Here is a tiny trained network, its code and every weight. The questions are about switching its units off for an input and a target symbol, where a switched-off unit gives its printed mean instead of its output.

import numpy as np


def w(rows, s, z=0):
    codes = np.array(rows[::2]) - 128.0
    scale = np.full(codes.shape[1], s)
    scale[-1] = z or s
    return codes * scale


def norm(h):
    return h / np.sqrt((h * h).mean(-1, keepdims=True) + 1e-5)


def f(y):
    return np.maximum(y, 0)


def softmax(a):
    e = np.exp(a - a.max(-1, keepdims=True))
    return e / e.sum(-1, keepdims=True)


def log_softmax(a):
    a = a - a.max(-1, keepdims=True)
    return a - np.log(np.exp(a).sum(-1, keepdims=True))


def net(x, mask):
    ids = ['ΓΔΞΣΦΩαβεζηθλτψ'.index(c) for c in x.split()]
    T = len(ids)
    res = E[ids] + P[:T]
    r = norm(res)
    for j in range(2):
        rows = slice(2 * j, 2 * j + 2)
        q, k, v = (r @ M[0][rows].T for M in (Q, K, V))
        z = softmax(np.where(np.tri(T) > 0, q @ k.T / 2**0.5, -1e9)) @ v
        o = O[0][rows]
        res = res + np.where(mask[j], z, o[:, -1]) @ o[:, :-1]
    y = f(norm(res) @ A[0][:, :-1].T + A[0][:, -1])
    res = res + np.where(mask[2:14], y, B[0][:, -1]) @ B[0][:, :-1]
    return log_softmax(norm(res)[-1] @ U[:, :-1].T + U[:, -1])


Q, K, V, O, A, B = {}, {}, {}, {}, {}, {}
E = w([
[78,136,214,114,154,93,126,251,134,202],'Γ',
[144,145,60,186,165,129,245,89,155,98],'Δ',
[122,165,178,144,85,125,123,153,88,85],'Ξ',
[134,201,165,35,135,136,142,102,132,133],'Σ',
[121,157,171,160,91,130,119,159,106,65],'Φ',
[60,147,124,105,172,184,119,100,160,202],'Ω',
[136,145,167,163,116,101,143,124,78,77],'α',
[89,154,125,121,135,106,107,209,193,63],'β',
[129,132,180,190,110,119,132,133,121,64],'ε',
[64,231,148,108,127,127,94,177,68,141],'ζ',
[187,150,115,176,94,167,218,138,139,99],'η',
[204,123,180,150,89,140,153,98,94,158],'θ',
[119,173,171,157,151,101,103,38,184,133],'λ',
[202,86,163,115,147,127,67,139,85,58],'τ',
[148,136,90,124,70,44,137,133,134,152],'ψ',
],0.019)
P = w([
[94,61,120,151,26,147,221,38,95,12],'0',
[107,80,122,141,75,148,204,51,114,70],'1',
[120,92,133,130,93,146,189,77,105,98],'2',
[135,130,133,134,104,140,185,99,113,90],'3',
[146,136,127,140,129,117,179,119,113,104],'4',
[156,151,129,141,141,102,165,137,119,107],'5',
[171,166,127,139,151,90,150,136,118,113],'6',
[178,185,129,141,152,85,132,142,120,115],'7',
[196,208,126,147,162,95,116,153,131,119],'8',
[209,223,133,149,168,98,97,155,135,118],'9',
[211,254,142,160,173,96,79,152,139,124],'10',
],0.0085)
Q[0] = w([
[93,201,157,55,98,161,105,116,121,104],'head 1',
[96,137,158,178,137,117,100,89,141,127],'head 1',
[44,94,57,80,200,146,126,129,189,171],'head 2',
[110,10,78,85,134,139,130,129,134,128],'head 2',
],0.011)
K[0] = w([
[183,179,169,78,222,112,16,127,221,161],'head 1',
[126,248,118,159,105,79,89,193,84,194],'head 1',
[2,34,167,69,126,224,238,114,116,114],'head 2',
[62,64,107,162,51,118,225,71,89,76],'head 2',
],0.0071)
V[0] = w([
[93,139,137,212,102,126,135,94,133,162],'head 1',
[87,115,77,98,171,188,112,139,192,130],'head 1',
[98,123,1,113,51,130,133,145,103,202],'head 2',
[177,129,100,108,199,191,108,187,42,85],'head 2',
],0.0083)
O[0] = w([
[155,160,201,213,158,184,135,100,211,119,179],'head 1',
[77,103,124,138,211,162,80,162,68,68,55],'head 1',
[219,251,66,145,59,162,60,145,61,95,2],'head 2',
[60,70,68,176,115,182,133,1,92,135,121],'head 2',
],0.0072,0.0028)
A[0] = w([
[26,115,152,149,146,132,154,76,153,194,149],'neuron 1',
[178,177,129,148,141,129,162,14,176,101,38],'neuron 2',
[227,102,122,130,72,31,123,163,159,187,158],'neuron 3',
[94,132,120,204,56,167,105,44,64,79,74],'neuron 4',
[144,122,198,130,92,88,155,97,175,155,253],'neuron 5',
[65,65,15,179,106,215,159,71,203,167,172],'neuron 6',
[129,116,90,76,137,41,143,110,192,186,97],'neuron 7',
[108,120,84,32,194,132,87,144,189,110,178],'neuron 8',
[148,196,138,2,107,115,124,105,135,153,127],'neuron 9',
[224,162,118,113,108,107,54,196,135,102,102],'neuron 10',
[104,202,146,149,102,147,138,247,164,139,27],'neuron 11',
[126,114,150,220,176,85,203,199,103,83,50],'neuron 12',
],0.0086,0.0046)
B[0] = w([
[178,175,138,153,89,138,155,64,152,39,223],'neuron 1',
[95,206,87,144,190,84,174,152,157,191,182],'neuron 2',
[99,105,205,150,105,197,74,123,83,121,184],'neuron 3',
[165,107,50,152,221,94,27,137,181,221,193],'neuron 4',
[97,110,72,53,160,166,91,145,108,133,254],'neuron 5',
[159,12,123,42,152,204,104,201,49,40,170],'neuron 6',
[181,173,115,176,161,128,73,180,119,90,173],'neuron 7',
[5,179,102,146,88,112,86,130,62,164,195],'neuron 8',
[156,126,150,185,179,24,113,150,96,147,235],'neuron 9',
[158,172,156,76,2,133,139,5,118,14,163],'neuron 10',
[134,66,138,131,183,71,99,135,194,156,206],'neuron 11',
[134,173,101,192,60,106,119,167,68,204,182],'neuron 12',
],0.0078,0.008)
U = w([
[155,90,214,134,115,138,130,235,120,176,149],'Γ',
[169,163,74,157,108,173,178,192,121,114,248],'Δ',
[145,36,132,116,148,135,90,88,123,112,254],'Ξ',
[106,163,128,2,134,67,168,138,72,148,69],'Σ',
[132,148,178,145,91,196,150,74,92,220,194],'Φ',
[70,202,134,97,157,231,90,166,84,68,38],'Ω',
[222,178,149,115,52,161,73,133,114,75,204],'α',
[52,125,58,123,48,97,96,192,186,49,102],'β',
[116,120,155,220,97,151,116,145,93,101,29],'ε',
[153,136,64,202,127,102,55,115,142,193,115],'ζ',
[96,143,114,91,63,150,120,108,153,169,120],'η',
[85,122,164,187,81,130,169,114,144,104,152],'θ',
[157,173,173,130,165,131,144,102,235,99,81],'λ',
[70,145,129,162,77,123,177,32,113,150,123],'τ',
[125,145,140,155,102,141,127,138,111,139,70],'ψ',
],0.0089,0.0036)

Each question gives the input, a string of symbols that net reads in full, and the target symbol t.
The units are the heads (2 rows each of Q, K, V and O) and the neurons (one row each of A and B). Each row of codes is followed by its name. A weight is (code - 128) times the scale printed after its matrix; where a second scale follows, it is the last column's (O, A, B and U).
mask holds one flag per unit, heads first, then neurons. A switched-off unit (its flag False) gives its mean, the last column of its rows in O or B, instead of its output. The means were averaged over made-up inputs and are rounded, as every weight is.
A unit's drop is (log p(t) with every unit on - log p(t) with that unit switched off) / (log p(t) with every unit on - log p(t) with every unit switched off).
The circuit of an input: a set's keep is (log p(t) with only the set's units on - log p(t) with every unit switched off) / (log p(t) with every unit on - log p(t) with every unit switched off). Starting from the 12 units with the biggest drops (on a tie, the unit counted first), units are removed one at a time, each time the one whose removal leaves the highest keep (on an exact tie, the one counted first), for as long as the keep stays at least 0.8.
units of the circuit, in order: the units of the circuit, biggest drop first
most important unit: the unit with the biggest drop
k most important neurons: the k neurons with the biggest drops, biggest first
heads that matter: for each layer, one digit per head in row order, 1 if its drop is at least 0.15 and else 0, layers parted by /
input Ω ζ Γ α, target ζ: most important unit	neuron 4
input λ ζ ψ Σ ζ η Δ Ξ ε, target θ: heads that matter	01
input ψ Σ Ω ζ α ζ ζ Ξ ζ Φ, target ζ: heads that matter	01
input ζ Σ ζ τ θ, target Ξ: heads that matter	01
input ψ ψ τ ζ λ Δ ζ ε, target ζ: units of the circuit, in order	[head 2; neuron 4]
input Φ Σ θ Ξ Σ ζ λ Φ τ α Ω, target Ω: units of the circuit, in order	[neuron 6; neuron 4]
input ζ Σ η Φ ε Δ ψ Φ, target α: units of the circuit, in order	[head 2; neuron 10]
input Δ Γ ζ α Ω ζ Ξ, target ζ: units of the circuit, in order	[neuron 4; head 2]
input Γ ψ Ω τ ε, target Ξ: units of the circuit, in order	[head 2; neuron 6]
input ψ ε ψ Σ ψ Ω η, target α: 2 most important neurons	[neuron 10; neuron 3]
input ζ ε ζ ζ λ Δ ζ Δ Φ, target ζ: 3 most important neurons	[neuron 4; neuron 12; neuron 5]
input Ω Ω ζ ζ ζ ζ ζ β ψ, target α: units of the circuit, in order	[neuron 10; head 2]
input ζ ζ λ, target λ: 2 most important neurons	[neuron 8; neuron 1]
input ψ ζ ζ ζ Ω Ω ε Ω ζ α θ, target Φ: heads that matter	01
input Σ τ Γ α, target Ξ: heads that matter	01
input ψ Φ ψ ψ α, target α: units of the circuit, in order	[head 2]
input ψ ζ β Σ τ ζ α, target Ξ: 3 most important neurons	[neuron 6; neuron 4; neuron 8]
input ζ Ξ Δ, target Δ: 3 most important neurons	[neuron 6; neuron 2; neuron 12]
input Γ τ ζ λ Δ ζ Ω Ω Φ, target ε: heads that matter	11
input ζ ζ ζ ε, target ζ: heads that matter	00
